Here is a tiny trained network, its code and every weight. The questions are about switching its units off for an input and a target symbol, where a switched-off unit gives its printed mean instead of its output.

import numpy as np


def w(rows, s, z=0):
    codes = np.array(rows[::2]) - 128.0
    scale = np.full(codes.shape[1], s)
    scale[-1] = z or s
    return codes * scale


def f(y):
    return np.maximum(y, 0)


def softmax(a):
    e = np.exp(a - a.max(-1, keepdims=True))
    return e / e.sum(-1, keepdims=True)


def log_softmax(a):
    a = a - a.max(-1, keepdims=True)
    return a - np.log(np.exp(a).sum(-1, keepdims=True))


def net(x, mask):
    ids = ['ΔΛΞΦεζθω'.index(c) for c in x.split()]
    T = len(ids)
    res = E[ids] + P[:T]
    r = res
    for j in range(3):
        rows = slice(2 * j, 2 * j + 2)
        q, k, v = (r @ M[0][rows].T for M in (Q, K, V))
        z = softmax(np.where(np.tri(T) > 0, q @ k.T / 2**0.5, -1e9)) @ v
        o = O[0][rows]
        res = res + np.where(mask[j], z, o[:, -1]) @ o[:, :-1]
    y = f(res @ A[0][:, :-1].T + A[0][:, -1])
    res = res + np.where(mask[3:27], y, B[0][:, -1]) @ B[0][:, :-1]
    return log_softmax(res[-1] @ U[:, :-1].T + U[:, -1])


Q, K, V, O, A, B = {}, {}, {}, {}, {}, {}
E = w([
[27,113,123,101,104,14,246,141,138,164],'Δ',
[161,114,223,221,91,117,103,218,241,141],'Λ',
[175,33,195,186,164,97,142,161,205,36],'Ξ',
[99,11,221,46,135,147,86,171,137,81],'Φ',
[192,27,130,196,237,101,141,161,64,133],'ε',
[78,145,124,154,218,144,29,216,151,205],'ζ',
[121,229,180,177,179,120,84,94,155,33],'θ',
[62,105,227,186,99,119,11,142,16,127],'ω',
],0.011)
P = w([
[175,136,127,83,122,72,44,113,156,174],'0',
[142,154,137,116,138,178,144,198,94,94],'1',
[142,142,151,133,202,112,133,109,136,161],'2',
[102,136,81,175,158,167,134,171,110,49],'3',
[104,107,177,133,169,153,100,55,163,187],'4',
[56,110,71,229,153,210,162,120,141,58],'5',
[170,120,247,109,142,83,98,130,117,184],'6',
],0.012)
Q[0] = w([
[55,105,50,190,120,254,195,102,141,104],'head 1',
[158,145,63,104,152,57,85,180,129,65],'head 1',
[92,66,171,136,196,107,143,166,190,133],'head 2',
[99,93,144,125,180,109,183,235,151,124],'head 2',
[188,153,72,61,56,79,152,92,114,165],'head 3',
[92,111,28,139,54,176,156,110,125,110],'head 3',
],0.012)
K[0] = w([
[103,146,61,146,95,168,157,247,84,42],'head 1',
[179,142,125,85,32,155,107,155,102,138],'head 1',
[75,165,184,187,131,134,129,45,97,119],'head 2',
[100,165,136,144,109,148,102,74,92,83],'head 2',
[198,95,174,147,172,188,10,84,152,129],'head 3',
[133,136,96,164,133,193,100,233,99,38],'head 3',
],0.012)
V[0] = w([
[50,155,124,125,110,164,79,153,113,217],'head 1',
[110,30,206,110,2,165,115,94,183,138],'head 1',
[137,51,114,126,150,147,157,185,156,177],'head 2',
[118,107,142,148,86,106,107,139,49,151],'head 2',
[107,211,126,142,78,131,162,114,212,129],'head 3',
[155,157,172,215,119,112,76,176,175,128],'head 3',
],0.011)
O[0] = w([
[163,77,79,141,80,215,212,32,171,63,226],'head 1',
[48,150,19,204,160,156,147,183,96,51,81],'head 1',
[128,82,53,85,93,172,153,254,171,156,80],'head 2',
[83,52,130,204,90,165,76,85,123,179,251],'head 2',
[106,124,148,73,201,178,227,136,43,137,54],'head 3',
[163,63,78,67,145,77,38,90,95,84,253],'head 3',
],0.0088,0.0026)
A[0] = w([
[94,159,3,39,30,67,209,126,100,150,117],'neuron 1',
[141,150,112,83,66,135,86,101,29,161,168],'neuron 2',
[68,163,139,124,180,107,95,192,84,171,80],'neuron 3',
[208,145,145,161,153,171,194,192,173,133,46],'neuron 4',
[193,226,131,146,29,136,202,193,143,194,32],'neuron 5',
[69,118,172,152,96,140,189,89,13,183,51],'neuron 6',
[147,115,191,10,107,138,132,180,179,153,106],'neuron 7',
[109,193,82,187,137,73,66,144,82,131,46],'neuron 8',
[215,107,151,112,61,144,164,72,160,113,106],'neuron 9',
[157,137,14,152,97,108,94,147,210,98,85],'neuron 10',
[91,196,137,14,133,255,131,177,86,138,48],'neuron 11',
[49,199,32,203,157,112,144,142,97,106,99],'neuron 12',
[159,63,119,85,133,146,12,115,82,104,58],'neuron 13',
[151,110,139,162,120,160,37,110,135,103,7],'neuron 14',
[193,240,36,82,143,210,180,173,136,245,69],'neuron 15',
[163,123,187,96,89,126,77,122,192,102,23],'neuron 16',
[74,45,45,55,170,91,140,83,75,90,62],'neuron 17',
[150,202,80,96,143,106,73,94,186,48,61],'neuron 18',
[151,119,78,149,112,206,214,74,148,69,75],'neuron 19',
[150,69,129,20,107,66,107,129,66,135,58],'neuron 20',
[106,130,162,95,139,121,192,176,175,97,47],'neuron 21',
[144,154,49,182,184,143,104,128,31,139,24],'neuron 22',
[86,43,153,134,115,157,160,177,112,207,79],'neuron 23',
[130,90,60,151,212,184,138,112,80,88,106],'neuron 24',
],0.0085,0.013)
B[0] = w([
[174,221,190,154,76,92,43,150,209,129,159],'neuron 1',
[81,65,186,146,148,183,85,157,166,144,182],'neuron 2',
[136,130,76,90,128,107,103,55,168,52,177],'neuron 3',
[97,171,61,77,198,57,88,103,79,96,151],'neuron 4',
[130,121,193,162,134,254,238,130,112,158,133],'neuron 5',
[130,148,73,188,178,145,78,154,198,84,173],'neuron 6',
[124,181,76,148,101,96,89,102,130,84,187],'neuron 7',
[89,88,116,125,161,172,157,187,162,122,167],'neuron 8',
[100,56,123,76,142,167,116,196,125,104,195],'neuron 9',
[93,139,214,160,137,166,146,52,85,156,193],'neuron 10',
[198,55,192,97,115,163,109,16,225,81,141],'neuron 11',
[176,51,195,75,125,151,72,71,92,186,181],'neuron 12',
[175,208,82,67,195,96,234,127,122,112,254],'neuron 13',
[139,215,73,97,81,90,147,144,146,97,181],'neuron 14',
[104,222,62,251,76,106,122,21,68,102,144],'neuron 15',
[116,160,138,131,34,145,223,187,150,162,166],'neuron 16',
[175,150,113,127,76,132,147,152,49,202,153],'neuron 17',
[103,43,76,182,70,154,146,171,136,169,170],'neuron 18',
[129,148,157,110,141,29,27,99,108,100,160],'neuron 19',
[70,160,182,182,128,199,110,103,138,102,170],'neuron 20',
[64,83,88,124,217,154,148,155,204,146,141],'neuron 21',
[115,123,170,140,75,146,195,151,185,157,138],'neuron 22',
[181,122,58,136,60,115,192,189,80,151,185],'neuron 23',
[131,169,120,110,45,79,116,113,96,170,181],'neuron 24',
],0.0076,0.0083)
U = w([
[109,158,130,179,139,148,222,174,108,132,174],'Δ',
[161,124,111,91,109,73,137,171,2,190,168],'Λ',
[97,127,68,103,189,76,56,188,127,134,94],'Ξ',
[107,51,157,189,104,128,57,157,86,172,204],'Φ',
[160,171,164,117,48,50,80,200,146,175,103],'ε',
[192,60,126,76,101,131,153,141,143,102,156],'ζ',
[127,173,235,87,153,104,129,99,58,134,148],'θ',
[150,154,78,165,82,92,88,65,103,87,5],'ω',
],0.0058,0.0028)

Each question gives the input, a string of symbols that net reads in full, and the target symbol t.
The units are the heads (2 rows each of Q, K, V and O) and the neurons (one row each of A and B). Each row of codes is followed by its name. A weight is (code - 128) times the scale printed after its matrix; where a second scale follows, it is the last column's (O, A, B and U).
mask holds one flag per unit, heads first, then neurons. A switched-off unit (its flag False) gives its mean, the last column of its rows in O or B, instead of its output. The means were averaged over made-up inputs and are rounded, as every weight is.
A unit's drop is (log p(t) with every unit on - log p(t) with that unit switched off) / (log p(t) with every unit on - log p(t) with every unit switched off).
The circuit of an input: a set's keep is (log p(t) with only the set's units on - log p(t) with every unit switched off) / (log p(t) with every unit on - log p(t) with every unit switched off). Starting from the 12 units with the biggest drops (on a tie, the unit counted first), units are removed one at a time, each time the one whose removal leaves the highest keep (on an exact tie, the one counted first), for as long as the keep stays at least 0.8.
circuit, biggest first: the units of the circuit, biggest drop first
k most important neurons: the k neurons with the biggest drops, biggest first
which heads matter: for each layer, one digit per head in row order, 1 if its drop is at least 0.15 and else 0, layers parted by /
input Δ ε ζ θ ζ Φ, target θ: circuit, biggest first => head 2; head 1
input ω Ξ ε Φ θ, target ε: circuit, biggest first => head 1; head 3; neuron 16
input ω ζ ζ Φ Δ ε, target Φ: which heads matter => 011
input ε ζ ω, target ε: which heads matter => 101
input Λ ζ ε ζ ε Δ Δ, target ε: circuit, biggest first => head 2; neuron 1
input ω ζ ζ Λ θ, target ζ: which heads matter => 101
input ω ε θ ζ, target ε: circuit, biggest first => head 1; head 3
input Ξ Φ Ξ Ξ ω θ, target Ξ: circuit, biggest first => head 1; neuron 8
input ε Φ Δ Ξ Ξ Δ Φ, target Ξ: circuit, biggest first => head 1
input ζ Δ Φ ω ζ θ, target θ: circuit, biggest first => head 3; neuron 19; neuron 12
input Φ ζ ω θ, target ζ: circuit, biggest first => head 1; neuron 9
input Φ θ θ, target Φ: which heads matter => 100
input Δ Δ Ξ θ ζ Δ, target θ: which heads matter => 010
input Φ ζ Φ Λ ω Δ Λ, target Φ: 2 most important neurons => neuron 13; neuron 12
input ζ ζ Φ Δ θ Δ ε, target θ: circuit, biggest first => head 2
input ω Δ ω ζ ω ζ, target Φ: which heads matter => 011
input Δ Λ Λ Δ θ ε Ξ, target θ: which heads matter => 011
input ω ζ ζ Δ, target Φ: which heads matter => 010
input Δ ω Λ ζ Φ ω Ξ, target Φ: circuit, biggest first => head 2; neuron 12; head 1
input ζ ε θ ζ ε Ξ ω, target ε: 2 most important neurons => neuron 16; neuron 14
input Ξ Δ Δ ζ ζ Ξ Λ, target ζ: 2 most important neurons => neuron 9; neuron 5
input Φ Ξ ω Φ ω Ξ, target Φ: which heads matter => 100
